Each row has a hidden value; after the row comes its band, the name of the range that the value falls in. Each part has its own.
[  64    0  -10   26 -173  -48  168   21  -55  -71  -91  117  101 -126
   83  -73 -323   20 -250   10   14  107  -14   53   24  -32   18   28
  283    9 -217  132 -126 -251 -133 -168  -11  -73  -24 -185  112  -10]
D
[  22  -73   -4  133  -68  144    7  -95  -75   16 -112   66  140 -249
   46   14 -155  -76 -151  -30  -71   25   32   69   31   50 -106  -62
  316  146  -77  206 -129 -251  -32  -77 -120   23   85  -21  100   42]
P
[  81  -59   93 -327  339    9  -74  -18  175  152  210   33  273  213
 -137  156  142  -54  110  -39 -177 -188  -33  -60   40  334  -96  -34
 -114   59  360   89  193  387   95   -7    1  247   -1   91 -291 -161]
A
[  16  -17   16   -3    7    8   78  -22   86   22  -50  102   47  -42
   41   39 -189  -13 -161  -54  -26   -4   54   34  -10   91  -57  -25
  220   18 -112  182  -91 -248  -10 -115  -96   27   -8 -191  115   -3]
G
[ -18 -171  -27  141 -412  248    9   47 -225   52  -87  -95   64  -74
 -123  108    9  103 -152  176  -77   80  -51   60  -14  -31   41   61
  213   62 -139  -17 -229  244  145   50   13  107  277  315  -59  136]
A
[  56  -22   11   36  -91    4   48   -3  -78   -6  -66   91  108 -149
   55  -40 -212  -54 -160   -4  -49   43  -25   42   49   -8  -19   14
  244   63 -132  140  -89 -166  -46 -118  -27  -20   33  -67   56    6]
Y
[   2  -30   40  144 -201   -8 -180   43 -298  -21  -64   84  -95 -197
  247   37 -225 -334  124  -45  -60  -23 -292  -13  261 -299  119   47
  136  199 -361 -127 -103  131  238    1   15  139  235  225  -60  181]
X
[  54  -52  -26  104  -65  109   21 -122  -99  -12 -105   73  182 -222
   75  -41 -139  -92 -135    7   16   -6  -25   98   84   -7  -32 -104
  343  116 -139  139 -160 -201  -71  -20 -118   41   54  -68  112   53]
A
[-211  -45  111  131  -44  -46  -99  110  -58  -52   28   84 -315   10
  210   86 -312 -274   53 -207  -48   13 -188  -14  194 -162   52   43
   17   68 -287 -237   69   53  274 -102   55  218   76  159  -79  145]
P
[  25    1   74 -353  550  -13   72   74  577  117  134   58    1  520
 -214  130  207   85   20  -23 -113 -171  361  119 -132  407 -103  -49
 -180 -285  372  159  212  215   31  -27   34  112 -212 -208  -10 -251]
G
[-325  -14   28  214 -178  -77  408  186  324 -289  -48   29 -659  472
  208   62 -499  173 -186 -129  307   99  142  185   21 -162  288  -16
   -8 -432 -573 -486 -101  -92   83  -95   86  161 -229 -260  331  170]
X
[  15  -19   34  348  193  128 -172  -85  -99   50  -96  -19 -193  -45
  100  -55   68 -238  157    4   -1 -182  131  180  236 -189   89 -102
  126  -90 -151 -124 -132  -20  185  119  -71  146   13  194  259  185]
T
[  62  -76  -47   96 -142  164  131  -96  -14  -42 -142   58  183 -188
   34   22 -178   38 -201   33  -10   54   86  111  -19   74  -64  -81
  331   92 -102  212 -185 -228 -123  -62 -116  -14   57 -112  154   11]
A
[  20  -55  -25  111 -104  111   80  -85  -25   17 -106   54  105 -136
   21    7 -139   16 -205   18   22   12   49   82    5   47  -40  -73
  337   40 -158  162 -202 -263  -34  -46 -135   37   44 -121  167   66]
T
[  59  -68  -19   73  -19  147   57 -121   -5   31  -93   57  208 -181
   -3   19 -103   -3 -173    3  -41   -5   80   78   -4  126 -107  -92
  315   99  -17  238 -142 -243  -76  -58 -143   29   43  -92  119    3]
T
[ 129   35   -9 -341   23 -121  119  184  230  114   27   69   64  404
 -199   20  118  165 -169  211   -2  -20  120   72 -118  112   86  100
   54 -295  -36  140  -85  218   34  -15   88  -18  -44 -223    7 -125]
D
[ 186   18   75 -273  432  -40 -364   83   -8  228  100   52  179  173
 -155  -55  421 -328  253  135 -230 -209   -9   87  170    7   -8   34
  -87  -54  281   77  169  554  196  124  141  109   62  266 -244 -131]
D
[  20  -66  -20   26  -75  117   93  -57   42  -35 -100   81  132 -117
   44   45 -171  -15 -163  -10  -22   41   53   90   -9   83  -69  -70
  268   85  -89  177 -113 -168  -70  -72  -89   26   46 -116   88   -9]
A
[ 125  -19   24 -142   96    1  -39   82   48  173   52  -27   75  257
 -208    9  230   70  -27  187  -65 -124   90   69   -1   78   77   57
   22 -199   66   46  -71  309  125   72   51   81   24   70  -22  -30]
Y
[  53   19   36  209   82   13  -84  110 -107 -133 -144   85 -192  -50
  191 -118 -155 -313  152   16 -107   50  108  207  249 -304   92   40
   21  -79 -144 -132   45  136   43  -57  184  -40  -16  231  110   16]
N
[-333 -158  -27  172  237  346  124   65  439  -96 -111 -122 -365  467
 -265  -86  285  124 -202  100  149   54  528  540 -123   82    8 -193
   91 -525   50 -239   36  197   -8  181  133  108 -214   35  251    8]
P
[-114  -11   82  353   44   13  -91   52  -74  -16  -37  -11 -444   99
  186   29 -147 -199  152  -84   33 -122   22   89  245 -262  184   -1
   -4 -144 -337 -328  -94   42  311   35    6  213   15  205  204  247]
P
[-284 -169   17  164 -297  236   45  190   73 -122 -147   -3 -328   57
    8  143 -184  -36 -157  -29  -86  224   89  183  -66  -74  -34   56
  108  -20 -219 -111  -18  139  174  -66  124   71  171  207  -14   85]
P
[  59  -40  -29   47 -105   71   78  -82  -50  -85 -115  112  164 -218
  142  -19 -253  -99 -124  -28    6   37  -42   92   66  -16  -24  -77
  293  144 -167  148 -117 -185 -113  -67  -79   -5   51 -130   90    7]
X
[ 265  -47   -6    3  144  213 -232  -43  -37  114 -149   61  197 -188
   24  132  171 -253  239  102 -309 -127  156   96   74   25 -109   -8
   61  206  169  343  -59  200  109   61  -53  -24  248  219   21  -70]
X
[  92  -60  -29   41  -97  114   28 -107 -100  -29 -105   87  249 -255
   81   -9 -163  -94 -115    9  -41   16  -45   76   64   22  -56  -79
  309  182  -87  194 -126 -139  -98  -43  -96    9   92  -53   47    3]
X
[ 313   20  103 -394  243  -99 -114   -2  127  276  157  140  361   35
  -24  342   -1  -70  190  -61 -366 -235  -61 -301   -6  377 -169  105
 -115  278  316  449   62  147  192 -153 -142  137  170  -29 -236 -185]
T
[-272  -63   25   79 -120    4  336  279  260 -295  -51    4 -441  443
    9  -65 -298  137 -209    9  126  246  220  296  -13 -117  176   53
  -61 -437 -232 -413  103  233  -54 -117  318   29 -223    5   92  -25]
N
[ 275   11    7  -59  -17  -21   50  -13  -52  169   -3   19  220   13
  -94   54   18  126  -60  153 -108 -128   78  -52   -4  116   40   73
  119  -32   20  243 -197   -2   29  -43  -87   -2   63  -43   93  -22]
Y
[ -96   78  106 -212  621 -223   52  -90  374   54  223  132   -8  357
    8 -117  -40 -109  -59 -213  176 -239   31   76  125  214    4 -196
   46 -258   57  -93  185 -165  -32  -36  -72  250 -398 -406   58  -79]
G
[ 108  -46  -47   -3  -34  114   55 -112  -14  -29 -118   94  257 -191
   50  -36 -107  -66 -131   39   -8    3   26  130   29   48  -53 -103
  312  113  -63  227 -130 -145 -142  -17  -94  -23   46 -137   96  -33]
X
[ -37  -70   78  102  488  199 -282  -50  111   90    0   -9  -74   73
  -48   -1  277 -324  242  -48 -168 -186  210  225  164   38  -91 -127
  -41  -47  249  -32  162  259  172  122   30  179  -11  296   -1  -16]
P
[ 432   49   13  -82   71  -22 -267  -44 -250  279  -68   98  362 -261
   -9   43  150 -207  151  168 -289 -196  -38  -97  122  -14  -41  100
  166  214   66  445 -187   35  136    0 -118  -59  253  108    6  -28]
Y
[-297  -58   32  -41  221   27  223   55  415 -199   40   48 -262  412
   15  -51 -150   16 -159 -126  212   32  163  292    9   77   64 -167
   31 -327 -105 -294  147   71  -71   -3  105  181 -290 -217   87  -37]
X
[  22  -48  -26   85  -49  106   48 -107  -15   18 -110   78  144 -168
   30  -20 -125  -37 -203    2   23    7   39  100   16   48  -69 -100
  369   64 -140  196 -179 -296  -56  -42 -144   30   32 -153  155   46]
T
[  24   16   55 -312   27 -192  149  243  155   24  156   24  -38  517
 -150    1    6  138  -82  135   23    1  -16   28   15   49  177  129
 -120 -334  -25 -196   71  472   78  -46  229  119 -117  -14 -164 -103]
N
[-282  -69   32  128 -147    5   75  101   30  -77  -17   22 -300  159
   34  -51 -198  -32 -230  -56  160   86  -70  150   58 -133  109  -21
  201 -182 -374 -270  -66  -32  128  -19   59  163  -40  -35   66  160]
G
[-277 -113   84  136 -187   77   61  276   82 -170  -40    6 -461  196
   85  120 -292  -76  -25  -98 -102  180   40  128   38 -140   77  131
 -118 -105 -206 -309  129  298  209 -124  243  104   66  274  -80   60]
Y
[-166 -202  -32  -46 -173  328   45  171  147  -39 -131  -51  -13  120
 -272   44  142   89 -255  160 -146  230  234  299 -199  114 -119   33
  138 -101  114   84   39  332   -4   13  189  -36  132  210 -110  -95]
Y
[  60  -42  -27   95 -106   96   47  -72  -46   -2 -124   78  105 -159
   76   19 -154  -49 -132   21   -1    2   22   78   39   -5  -20  -61
  308   80 -182  167 -197 -209  -19  -38 -120   22   78 -100  151   58]
A
[-160  -97   14   19  272  150   -4  -94  112 -103   26    4   61   90
  -40 -173   65 -159  -65  -39  114  -35   47  313  130   34   -2 -224
  154 -116   72 -193  140  175 -117  111   73  168 -164   39  -30  -28]
X
[  14   19  102  -85  406  -90   29  -48  226   91  179   29  -36  313
   -4   69   -5  -22   97 -109   19 -255   66  -10  123  186   50  -84
  -89 -163   96 -107   80   89  115   -8  -61  272 -183  -82   30  -17]
T

[  81   91 -222 -199 -143   45   52  256 -145   12   18  230  -40   -4
 -135  113  100   78 -340  -78   70 -287   31  187  164   84   27 -370
  445   70 -166   83 -367   64 -218 -219  -51   -9   23 -353  373   85]
Q880
[-144 -163   22  -13  134  259  -15 -218  -57  201   68 -102 -111   90
   44  -65 -205 -213 -102   68 -126   43  123 -140 -189  -95 -303  268
   34   91  291 -411  126 -325  144  349  -16 -322  -37  206 -147   74]
Q443
[ -46  -54   78  173   20 -210  -33 -135 -108  -24   60  -84  -39   68
  142 -117  -62  -76 -195  115 -140  142  -93 -125 -173 -119  -56  -52
 -153  -83  -34  -57  233   28  -99   93   32  -81 -152  -96  -52   44]
Q547
[ -23  -65  -29  -44  127  -75   45  -30 -133 -121  131  -38  -48  -32
   -6  -28  -61 -164 -275   70 -101  -46  -60   87 -128   11 -154 -186
  138   56   87  -17 -144  -32  -97  -95   14  -53  -79   -3  140   17]
Q684
[ -73 -117   23  165   49 -110  -16 -216 -121  -47  119 -172  -77   83
  172  -62   13 -227 -211  132 -118  122  -40  -76 -301 -117 -195   27
 -111   14   51  -87  214  -56  -65   77   50 -119 -169   97   21   99]
Q764
[ 134   91  367  133  -26 -331  113   54 -340   16  110   91   66   81
   18 -142 -395  230 -575  100 -180   60 -278 -308    6  154  297 -141
 -493  -12 -259   96  170  -96 -228  -51 -118 -174    4 -765 -226  -78]
Q864
[ -97 -118   11   15   65  201  -64 -284  -99  193   48  -79  -72  185
  123  -75 -140 -154  -55  252  -22  -17  132 -118 -144 -123 -291  215
   11  -16  208 -257  133 -221   98  329  123 -269  -47  131 -144  182]
Q161
[  -7  -30  144  288  -88 -268  -25    1   40  -13   63  -76   -1   84
  191  -33   85   89 -279  -47 -107  172 -100 -220 -141 -137   98   -3
 -366  -92 -167   38  310   91 -153  129  -32 -136  -92 -359   28   20]
Q573
[  55 -139 -192 -166   56   64  192   57  -38   70   57   15   99   16
 -162  219   54  220 -326  -58   12 -294   29  118  222 -118  -70 -288
  -15    7 -119  -60 -424   -2 -148 -197  -41   11  135  -23  269  167]
Q161
[ -29  -37   99  176   20 -216  -29 -114 -102  -55   75  -72  -26   62
  148 -116  -49  -74 -224  125 -120  136 -104 -110 -169  -82  -37  -62
 -146  -77  -32   -5  210   35 -114   76   34  -93 -139 -164  -29   32]
Q547
[-155  -70  286  -43  345  149 -226  -35  298 -150  252  -82 -146   69
  167 -129 -146 -327   46  141  -42  -45  156  -48 -332   86 -388  328
  138   80  651    9 -113 -195  266  483  269 -461   37  -12  -26 -118]
Q864
[ -74 -109   37   17   85  -28  -48 -239 -138  100   23  -78  -42  128
  137 -117 -165 -117  -77  267  -74    6   18 -111  -98 -148 -233   43
  -53  -93   82 -168  122  -64   15  195  144 -103 -108   87 -135  133]
Q864
[ -60  -81   92  122   61 -196  -37 -133 -105  -65   83 -117  -62   47
  197 -116  -56 -187 -201  153 -122  116  -79 -107 -221  -96 -155  -12
 -103  -42   17  -37  199   22  -71   92   80  -66 -176  -44  -16   38]
Q547
[-157  -52 -295  417  -47  264  -43 -357   94  171   44  -78  -33  124
 -221  -19  165   90   42 -180 -175  327  111   76 -197 -275   81   -1
   99 -104  243 -440  292 -206  -18  291 -270 -402   -7  305  -20  155]
Q443
[ -98 -106   56   58  150 -195  -14  -16  -36 -169  128 -129 -112  -81
  113  -95  -36 -284 -221  -19 -197  118  -97  -20 -275  -53 -186  -77
   47   51  124  -77   65   16  -55   15    2  -46 -188   58  100  -81]
Q684
[ 104   75 -341 -103 -329  237   79  199 -140  144   41  200  -58  127
 -122  276  319  109 -424 -160  167 -305  157  177   86   65   17 -221
  385  190 -274   52 -261  -55 -246 -197 -122 -144   81 -339  500  251]
Q443
[  92   81 -383 -117 -366  236   55  185 -183  180   16  216  -96  148
 -131  268  316   90 -383 -162  155 -323  173  171   71   43    1 -233
  436  192 -292   13 -239  -53 -241 -195 -111 -123   46 -281  492  270]
Q256
[   3  -75 -116 -124  148   20  126  -41 -192  -66   88    6   21  -74
 -101   -5 -103  -87 -310   92  -73  -98  -64  159   32    4 -120 -281
  222   24   75  -84 -274  -52 -119 -164  -47   -4  -29   14  136   48]
Q880
[  43  154 -415 -274 -553  126  -95  237 -423  382 -166  347 -293  237
  -51  134  143  -24 -223  -98  105 -398  198    6   65    5  -89 -218
  642  183 -483 -135  -46   10 -214 -116    3   27 -160 -244  355  290]
Q864
[-169 -313   13   95  104 -150   58 -190 -118  -38  101 -362 -171  -47
  338  -21   54 -525 -285   -4 -222  205  -52 -181 -459 -219 -447  190
 -175  164   16 -297  347  -73  -16   70   -4   16 -327  401   87   53]
Q256
[  41  133 -435 -285 -574  154  -77  236 -437  417 -172  332 -302  247
  -41  164  162  -35 -241 -118  111 -416  220  -11   57  -10 -111 -187
  626  213 -508 -167  -38  -12 -212 -118   -9   27 -160 -214  371  317]
Q764
[  76 -126  -59 -319  202 -123  155  260  148  -35    5   94  183  -89
 -134  167  -45  360 -233  -17   36 -403  -26  125  466 -129  -46 -425
  -25 -160 -106  101 -657  227 -131 -189   97  168  189 -218  260   32]
Q684
[  25  -91  -85 -198  104 -127   98  193   40   18   22   74   50  -27
 -163  123  -58  257 -218 -123  -75 -280  -27   50  244 -119  -22 -348
  -14  -62 -107  -27 -422  117 -122 -142    8   69   92 -109  205   25]
Q864
[  32  -97 -135 -159   87  -25  120   80  -39    7   78   28   40   14
 -158  148   -5  161 -266  -59  -41 -267    3  103  138  -83  -76 -302
   27    8  -61  -26 -397   21 -128 -174   -1    4   85  -23  235   99]
Q764
[  36 -117 -208 -168   61   87  167   50  -72   58   78   24   46   17
 -203  199   31  159 -309  -83  -22 -286   34  136  148  -80  -84 -289
   68   55  -62  -92 -422  -48 -133 -196  -57  -26  110   29  268  146]
Q161
[  61 -172 -226 -159   77  109  246   89   62   97   33   12  167  -30
 -208  272   90  325 -345 -135   19 -271   38  139  332 -163  -28 -300
  -57  -25 -139 -104 -464    9 -158 -191 -122   12  201  -43  295  160]
Q443
[  29  -37  -80  -90  123  -26   97   26 -112 -134  129   22   27  -55
  -79   26  -19  -47 -323   69  -33 -123  -57  176   11   40  -82 -292
  194   28   60   55 -305   -1 -142 -177  -10  -36    4 -106  212   35]
Q880
[  90  138 -258 -158 -270   83  -26  227 -158   81   31  261 -105  144
 -126  163  184  104 -288  -75  118 -353  118  161   84   85   14 -305
  439  113 -219  128 -307   34 -214 -174   12  -89   32 -355  412  179]
Q864
[ -80  -97   -2   15   55  201  -72 -301 -126  180   52  -59  -62  204
  113  -77 -134 -143  -52  294    2  -38  133  -89 -137 -105 -282  183
   39  -27  202 -217  108 -211   84  304  145 -267  -40  116 -135  202]
Q573
[  55  -66 -219 -216   47   53  108   24 -118   47   50   84   46   57
 -180  149    1  158 -232   55   31 -340   47  179  198  -69 -110 -350
  173  -14  -70  -12 -459   17 -137 -201   47   23   92    6  247  182]
Q864
[ -57 -112   54  158   24 -132   11 -140 -113  -26  113 -152  -73   65
  156  -39    2 -172 -272   51 -136  116  -61 -122 -269 -103 -138   29
 -173   38   -8  -93  216  -57  -84   63   -1 -121 -151    1   31   67]
Q573
[-149   12 -210  452  -53  213 -103 -235  183   66  112  -50  -77  112
 -198  -19  219   62   16 -257 -171  328  104   78 -286 -182  127   17
  121  -52  298 -306  273 -183  -16  305 -252 -476    3  147   56   67]
Q256
[  77  -12  134  337 -115 -139   95  -46  -18  -21  114  -70  112   80
  170   30  131  143 -485   19  -16  194 -112 -150  -80  -39  178    1
 -405  -45 -211  112  281   -5 -230   44 -135 -218    6 -540   68   82]
Q443
[-104  -96   86  -55  158   88  -85 -224 -100  112    5  -37  -50   81
  160 -193 -259 -198  -18  329  -48   16   56 -104  -62  -94 -287  131
  106 -102  249 -217   94 -118  101  326  163 -164  -96   48 -213   73]
Q880
[ -16 -125 -202  -73   73  147  152 -115 -204   39  132  -53  -32   29
 -166  116  -15  -74 -326  -25  -87 -132   25  128  -90  -35 -161 -173
  126  145   59 -193 -224 -196  -97 -150 -103 -121    9  190  184  146]
Q161
[-105  -96   46  -17   93  136  -96 -261 -122  160   49  -57 -101  176
  115 -121 -206 -180  -22  265  -57  -30  108 -125 -161  -98 -299  181
   42  -20  226 -242  117 -198  108  323  157 -245  -75  132 -173  138]
Q764
[-140 -152  172  -14  308  334  -89 -123  256  -63  253 -147  -85   52
  143  -22  -57 -330  -93  105   -2   -6  192  -12 -303   53 -411  395
  100  152  604 -115  -86 -318  237  437  126 -497   82   75   26  -18]
Q443
[  95  131 -423 -158 -490  185  -43  173 -232  290  -93  288 -130  252
  -58  231  319  143 -241  -48  219 -400  221  116  152  -36  -17 -246
  490   83 -418   30 -169   58 -244 -129   25  -38  -11 -305  444  360]
Q573
[  86 -121  -66 -334  171 -143  142  311  194   -3   -7  113  180  -58
 -149  209  -20  445 -212  -69   45 -460   -4  100  508 -153  -25 -436
  -74 -170 -160  118 -690  260 -135 -184  113  174  222 -249  290   43]
Q547
[-185 -220  111   33  148 -277  -48  -84 -131 -103  110 -264 -254  -49
  278 -128 -103 -534 -193  -21 -298  166  -91 -202 -493 -130 -405  118
  -74  155   87 -239  292  -37   18   92   61   10 -356  316   20  -72]
Q864
[-159  -19 -278  401  -40  178 -109 -361   84  146   39  -50  -54  167
 -223  -55  137  118  137 -122 -177  271  103   79 -196 -293   83  -66
  110 -168  253 -377  252 -136   -8  290 -166 -362  -28  325  -46  157]
Q573
[-178 -108  -36  194   96 -118 -110 -157   50  -18   65 -139 -153   28
   35 -118   -9 -182   17  -92 -255  211  -10  -72 -310 -216 -149    1
   17  -45  190 -271  234  -21   20  214  -18 -148 -186  275  -18  -16]
Q864
